Rows, each with roughly how far along a hidden order it lies (0 to 20)
[-1.98  2.04  1.17 -2.13  0.73 -4.69 -1.34  0.02  0.92  0.86 -1.59 -0.81
  0.60 -3.08 -0.27 -3.94  0.42  1.51  0.36  3.16  0.67 -2.02  0.91 -0.09
  0.64 -0.88  0.57  0.08 -1.48  1.00  2.44  2.49 -1.13 -0.63 -0.03  1.17
  0.61  1.26 -1.23  0.06 -1.93  2.00  0.73 -1.24  0.02 -0.06  2.46  0.72
  0.52  1.66 -3.68  0.07  1.34 -0.11] | 0
[ 0.38  2.57 -0.90  1.57  0.12  0.21 -1.39 -1.14  1.13 -1.87 -1.75 -0.57
  1.79  0.66 -1.37  0.87  3.08  1.04 -1.03 -1.90  2.35  1.56 -0.08  1.12
 -0.30 -1.10  1.60 -1.47  1.20  0.15  2.64  0.80 -1.79 -0.71  0.04  0.62
  2.00  2.37 -0.91 -2.47 -2.51 -0.74  0.05 -1.09 -1.29  1.46  0.09 -0.29
  0.44  2.01 -3.06 -0.09  0.37 -1.87] | 0
[-0.99 -1.09  1.38 -4.89 -0.34 -0.64 -0.16 -1.13 -0.51  1.49  2.77 -0.81
  0.83 -2.21  0.39  0.53  3.01  3.16  0.07  5.09  0.15 -1.98 -0.71  1.75
 -0.44 -1.41  0.25  0.66  0.60 -0.19  0.39 -1.58 -0.20 -1.52 -0.66 -0.23
  2.56  0.30  0.92  0.55  0.37  0.67  0.22 -2.35 -0.61 -0.24 -0.58  0.64
  0.97 -1.44 -0.80 -0.33 -1.43 -0.73] | 20
[-0.63  0.24  1.40 -1.38 -0.14 -0.25  2.99  0.38 -1.53  3.35  1.44 -0.58
 -1.63 -1.57  0.46  2.36  2.81  1.79  1.54  3.84 -0.81 -1.96  0.68 -2.53
  1.31  0.68 -0.22 -0.72  0.06  0.07  0.58 -0.73  1.07  2.05 -0.16  0.65
  0.59  1.32  0.22  0.78  0.39 -0.19 -1.58 -1.36  1.34 -0.16 -1.17  0.95
 -0.32 -2.33 -0.11 -0.20  0.58  0.19] | 20
[ 0.02  2.59 -0.44  1.10  0.78 -3.19 -1.79 -1.83  1.64 -1.09 -2.18  1.35
  0.97 -2.14 -0.22 -1.57  0.71  0.85  0.68 -0.34  1.45 -0.12  0.32  2.73
  0.52 -0.82 -0.17 -0.93 -1.17  0.60  3.79  2.01 -2.40  0.02 -0.06  1.44
 -0.93  0.44 -0.72 -2.28 -0.62 -0.40 -2.06 -0.77  0.38  0.94  1.35  0.06
 -0.17  2.15 -4.03 -0.29  0.76 -0.42] | 0
[-1.19  2.88  0.93 -1.13  0.53 -4.33 -1.00 -1.22  1.58  0.69 -2.66 -1.11
  0.50 -1.99 -0.25 -3.73  0.41  1.38  0.18  2.37 -0.04 -1.75  0.65 -0.03
  0.72 -0.60  0.00 -0.23 -1.48  0.70  2.20  2.31 -1.24 -0.82  0.04  1.47
  0.53  0.95 -0.95 -0.76 -1.56  1.89  0.65 -1.16  0.47 -0.02  2.41  0.56
  0.10  1.46 -3.02 -0.29  0.87 -0.69] | 0
[-1.94 -1.98 -2.46  0.54  2.08 -1.46 -0.68  2.59 -1.07 -5.29  0.54  0.37
 -0.11 -1.01 -0.91  0.90 -1.17 -1.99  1.98  0.03  2.25 -0.07  0.11  0.60
  0.10  0.33  1.69  2.47 -0.46  1.43  0.91  0.80  0.96  0.02  0.34 -2.09
  1.50 -2.02 -0.61  0.63 -2.81 -0.34  1.25  0.02 -0.68 -0.77  0.90 -0.75
 -0.35 -1.81  3.34  0.81  1.50  1.42] | 0
[-0.88 -1.03  0.88 -1.16  0.67 -1.04 -1.89  0.64  0.91 -1.51 -2.75 -3.25
  3.95  0.04 -1.23 -3.07 -0.79  2.14  0.77 -1.09  1.79 -0.52  1.79 -0.07
  0.09 -1.57  1.86  0.27 -0.69  0.46  0.46  0.07 -1.09 -2.61  0.28 -1.18
  2.30  0.06 -0.66  0.60 -0.34  4.07  0.87 -3.02 -0.02  0.35  1.76  0.14
  0.94  0.42  1.30  0.51  0.50  0.59] | 0
[-1.94  1.64  1.14 -1.18 -0.31 -0.53  3.57  1.80 -1.97  0.75  0.91  0.23
  0.34 -2.28  1.73  1.66 -3.30  0.07 -0.66  0.93 -0.38 -2.47 -0.08 -2.81
 -0.37 -0.52  1.25  0.71  1.57 -0.54  1.11 -1.94  2.09  1.75 -0.04 -0.13
 -0.68 -1.48  0.86  2.41  2.56  1.53 -0.37  1.26  0.49  0.02  0.69 -0.57
  0.37 -1.92  0.28  0.98  0.74  1.16] | 20
[-2.08  0.83  0.85 -3.50 -1.47 -1.77  0.55 -1.59  1.10 -1.42  2.20 -0.94
  0.59 -0.03  2.11  0.02  1.79  0.44 -1.47  2.29  0.68  0.36 -1.10  0.63
 -1.25  1.42  0.90 -0.97 -1.12 -2.40 -0.13 -3.28 -0.32  0.22  0.03 -0.74
  2.50  1.67  1.17  0.68 -3.57  1.83  1.18 -1.59  0.04  0.28 -0.58 -0.55
  0.70  2.94 -2.01 -0.15  0.13  0.90] | 20
[-3.54 -1.50 -1.07  0.22  2.44 -2.43  2.88 -2.55  0.34  1.34  0.63  1.78
 -0.78 -2.30  0.54 -0.16  2.64 -0.49 -2.30 -1.95  0.98  2.38 -0.32  3.51
 -1.30  0.09  3.04 -1.61 -0.64  0.73 -0.44 -0.94  1.69  3.07  0.93 -0.19
  2.05  2.58  3.80 -3.51 -2.87 -2.38  3.02 -0.88  3.74 -2.24 -3.63  1.74
 -2.51  2.44 -7.24 -0.54  1.07 -0.29] | 0
[-4.34 -3.52  1.59 -2.06 -0.67 -0.96  0.65  0.51 -0.35  1.07  1.66 -3.48
  1.11 -0.96 -0.44  0.06  0.50  4.16 -0.76  2.01  0.10  0.17 -0.96  0.92
 -1.17 -1.33  0.60  0.78  1.62 -0.53 -1.06 -3.77  0.90  0.70  0.32 -0.16
  3.35  0.37  3.62 -1.49  1.05 -0.87  0.35 -1.08  0.10 -0.51 -2.79  1.48
  1.52 -0.22  0.00  0.71 -3.57 -0.20] | 20
[-6.01 -2.02  1.92 -0.80 -0.39  0.17  0.91  1.36 -0.42  1.69 -0.25 -2.00
  0.26 -0.31  0.09 -1.16 -0.03  1.99 -0.37 -0.97  0.03  0.55 -1.33  2.01
 -1.40  0.08  3.35 -0.49  1.48 -0.66 -5.53 -2.73  1.23  1.10  0.71 -1.96
 -0.01  0.50  1.32  2.25  0.28  0.86  6.10  2.30 -1.65 -1.84 -3.08  1.04
  2.65 -0.53 -1.49  0.57 -2.70 -2.50] | 20
[ 0.78  2.03  2.07 -2.94 -0.19  0.46  1.35  0.86 -0.59 -1.08 -0.98 -0.41
  1.04 -1.68  0.84 -1.33 -3.08 -0.73  0.28  1.21  1.22 -2.65  0.21 -3.27
  0.53  0.16 -0.27 -0.37  0.74 -0.21 -1.58 -0.04  0.34  0.33 -0.40 -2.25
 -1.40 -2.58 -2.27  1.60  0.15 -0.05  1.11  1.15  0.43 -1.13  2.31  0.02
  2.65  0.78 -0.06  1.65  0.96  3.68] | 20
[ 1.60  0.23  2.71 -1.49 -2.66  0.45 -0.67  0.28  0.31 -1.56 -1.49 -2.83
  2.66  1.66 -2.67 -2.38  0.94  0.37  1.33  1.30  1.72 -0.01 -0.11 -4.25
  0.11 -0.95 -0.60 -1.25  0.96 -0.10 -1.01 -2.68 -0.06  1.10 -1.09 -1.25
  0.59  0.76 -0.01  0.05  0.09  0.36 -0.15 -1.43  0.60 -1.81 -0.48  0.35
  2.65  0.18  2.71  0.75 -0.38  2.03] | 20
[ 0.71  0.32  0.35 -0.89  2.95 -2.34 -1.52 -2.63  0.59  0.20 -0.79  2.95
 -0.06 -2.82  0.26 -2.35  3.16  1.87  1.19 -0.77  0.02  0.90 -1.15  1.92
 -0.62 -1.97  1.26 -1.05  0.45  0.87  0.92  2.47 -0.51  0.17 -0.97  0.90
 -0.41  1.38 -0.63 -2.05 -0.15 -0.03 -1.84 -0.39  1.05  0.74 -1.11  1.12
 -0.91 -0.52 -5.23 -0.09  1.06 -0.88] | 0
[-1.12 -0.66 -0.51  2.31  1.44 -1.68 -2.21  0.42  1.44 -0.42 -2.20 -0.27
  1.23 -1.16 -0.92 -0.38 -2.68  1.57  1.12 -3.11  1.99  0.89  1.27  2.58
  0.22 -1.26 -0.24 -0.84 -0.51 -0.88  2.20  0.19 -1.78  0.12  0.36  0.63
 -0.96 -0.88 -2.35 -2.93  0.46  0.26  1.44 -1.39  1.56  0.24  0.91  0.87
 -0.04  1.00 -2.23  0.03  1.24  0.95] | 0
[ 4.91  1.99  1.20 -0.50 -0.20  2.19 -0.38 -0.97 -0.83  1.13  0.81  1.93
 -1.38 -0.26  1.59 -0.18  2.88 -1.76  0.05 -1.59 -0.86 -0.56  2.56  0.66
  0.33  0.22  0.09 -0.83 -0.74  0.43 -0.08  2.65  1.24  1.28 -0.40 -0.20
 -3.86 -2.18 -1.72  1.27  2.53  2.15 -4.24  2.03 -1.09  0.08 -0.32 -1.08
 -0.75  0.94  0.08 -1.01 -0.37  0.20] | 20
[-3.87  2.38 -1.01 -1.33  2.45 -1.20  1.38 -0.91 -0.27 -2.30  0.79 -0.75
 -1.50 -1.15 -0.09 -0.41  1.70 -1.78 -0.19 -0.62  3.24  1.62  0.94  1.63
  0.79  1.25 -0.26 -1.18 -0.98  0.86 -0.84  1.80 -0.09  2.37  0.25 -0.22
 -0.78 -0.92 -0.67 -4.15 -3.38 -1.51 -0.96  0.68  2.07 -2.32 -2.49 -0.03
  0.59  4.45 -2.89  0.34  1.03 -0.31] | 0
[-0.46 -1.86  0.83  1.57 -2.53  2.10 -0.71 -0.23  0.49  2.92 -0.92 -0.64
  0.05  1.18 -1.46 -1.35 -0.25  2.89 -0.39 -2.60  0.78  3.27 -2.85  1.43
 -1.49 -2.51  1.42  0.05  2.68 -0.67 -0.76 -2.04 -0.14 -0.03 -1.32 -0.09
  0.36 -0.29 -0.97 -1.80  0.66 -0.70 -1.55 -0.08 -0.61  0.42 -2.19  0.08
  1.10  0.61 -0.48 -1.04 -2.33 -0.20] | 20
[ 0.86  2.36 -0.49  0.06  2.40 -1.22 -0.30 -2.22  0.76 -3.17 -1.12  2.15
  1.61  0.77 -0.69  0.04  1.18  0.60 -1.18 -0.58  2.69  0.73  2.06  1.70
  0.20  1.07  2.95  0.64  0.83  0.49  0.70  0.01 -0.72 -2.80 -0.24 -2.11
  0.15  0.28 -0.56 -1.11 -3.27  0.55  0.26  0.15 -0.61  0.19  0.44 -1.52
 -0.18  3.61 -3.15 -0.20  1.35 -1.48] | 0
[-0.44 -2.81 -1.45 -2.67 -1.57 -0.19 -0.04 -0.61 -0.99 -1.60  1.44  1.32
 -1.15 -2.78  1.77  1.84  2.90  1.01 -1.14  1.86  0.92 -0.48 -1.84  5.10
 -0.32  0.73  3.93  0.82  0.97  0.36  0.86 -1.54  2.42 -0.98 -1.15 -1.50
 -0.30 -0.16  1.05  1.87 -0.38  2.95  0.87 -0.10 -1.78 -1.93 -0.90  0.77
 -0.33 -0.08 -3.82 -0.87 -1.41 -0.55] | 20
[ 2.40 -1.32 -0.35 -1.80 -2.43  1.08 -1.76 -0.92  0.36 -2.81  0.81  1.49
  1.41 -2.43  0.97  1.31  1.94  1.71  0.14  3.98  0.40 -1.29 -1.05  1.76
 -0.15 -0.61  1.33  1.28  0.00 -1.12  5.56  0.50 -1.01 -2.86 -0.96 -0.22
  1.36  1.37 -0.70  1.01 -0.56  0.56 -2.58 -2.41 -2.74 -1.05  3.16 -0.01
  1.27  2.66  1.49 -0.14 -0.35  0.15] | 20
[ 0.15 -0.56  0.68 -1.38  2.89 -1.06 -0.70  0.98  0.20 -3.43 -1.94 -0.48
  4.40 -0.04  0.48 -2.87 -2.61  1.48  0.03 -1.75  0.52 -1.39  1.96  0.66
  0.27  0.26  2.55  1.47 -1.54  0.70 -2.17  0.10 -1.27 -4.04  1.36 -3.05
  0.18 -1.53 -1.23  3.01 -2.94  3.22  2.04 -1.51  0.08 -0.75  2.42 -0.79
  0.72 -0.12  0.98  0.70  1.69 -0.40] | 0
[-0.96  3.64 -0.60  0.10  0.11 -1.92 -0.82 -0.40 -0.15 -2.72 -1.87  0.44
 -0.74 -1.97 -0.40 -0.78  1.61 -1.20  1.39  0.73  2.52  1.44  0.60  2.40
  1.63  0.43 -1.50 -1.32 -1.01  0.51  1.96  1.85 -1.95  1.75 -0.54  1.51
 -0.40  0.57 -1.75 -2.13 -0.90 -1.07 -3.40 -0.30  2.14 -1.07 -0.84  0.71
  1.30  1.43 -0.71  0.47  1.41 -0.13] | 0
[-0.55  0.78  3.59 -2.41 -0.82  0.18 -0.41 -3.04  1.93  3.86  1.97 -1.86
  0.83  0.16 -1.12 -0.95  3.00  1.77 -0.51  2.37  1.24 -0.02 -1.41  0.39
 -0.40 -1.79  1.55 -2.01  1.26 -0.14 -2.44 -0.95 -0.01 -0.16 -1.23  0.05
  2.37  1.69 -1.70 -1.67 -1.53  0.07  0.52 -0.14  0.54  1.16 -3.41 -0.16
  1.23 -0.48 -0.46 -1.51 -1.86 -1.55] | 20
[ 0.40 -0.21  1.78  0.58 -2.48  1.56  0.31  0.32  0.60  1.41 -0.33  0.39
 -0.68  1.52 -2.71 -1.55  1.36 -0.09 -0.73 -1.42  1.89  3.64 -0.33 -0.78
 -0.09 -2.99  0.13  0.53  2.94 -0.07  0.19 -2.20  0.95  2.22 -0.92  0.12
 -0.57  0.08 -1.21 -0.95 -0.28  0.65 -3.05 -1.03  0.56 -0.91 -3.05  0.24
  0.91 -0.71  1.01  0.36 -1.28  1.48] | 20
[ 3.96 -0.75 -2.88 -1.51  2.49  0.39 -0.60  0.24 -2.70 -3.86 -1.59  5.69
  1.21 -5.32  2.25 -2.08 -4.48 -1.60  4.14  1.48 -0.38 -5.42  3.00  1.73
  0.87 -1.86 -0.14  5.53 -0.36  1.76  6.88  2.05  1.16 -6.27 -1.33 -1.00
 -2.01 -5.86 -2.22  4.76  5.05  5.29 -1.25  0.88 -1.70 -1.64  5.23 -2.85
 -2.48 -3.44  6.18  1.59  3.65  2.25] | 0
[ 1.94  1.39  0.02 -1.04  1.64 -0.72 -1.31 -1.54 -1.07 -2.78 -1.73  3.22
 -2.13 -3.22  0.71 -1.50  3.00 -0.76  3.03  0.42 -0.54  1.04  0.66  0.50
  0.84 -1.59 -1.56  0.15  0.12  1.13  1.08  3.35 -0.29 -0.96 -0.96  1.21
 -1.16 -0.19 -2.17  1.19  2.01  1.38 -4.02  0.27  0.30 -0.27 -0.83  0.32
 -1.65 -2.04  0.32  0.94  1.70 -0.49] | 0
[ 3.47  1.43  1.09 -0.79 -1.92  0.46 -1.00 -1.49 -0.55  1.35 -0.13  1.31
 -1.84 -0.43  0.98  0.10  2.66  0.45  1.71 -0.83 -0.45 -0.03  1.53 -0.01
  0.72 -1.50 -0.36 -1.38 -0.07  0.28 -0.16  2.55  0.73  2.20 -0.95  0.78
 -1.84 -0.03 -1.97 -0.08  0.90 -0.69 -4.99  0.30  0.64 -0.60 -1.38  0.53
  0.47 -0.95  1.35 -0.40  0.09  0.47] | 20
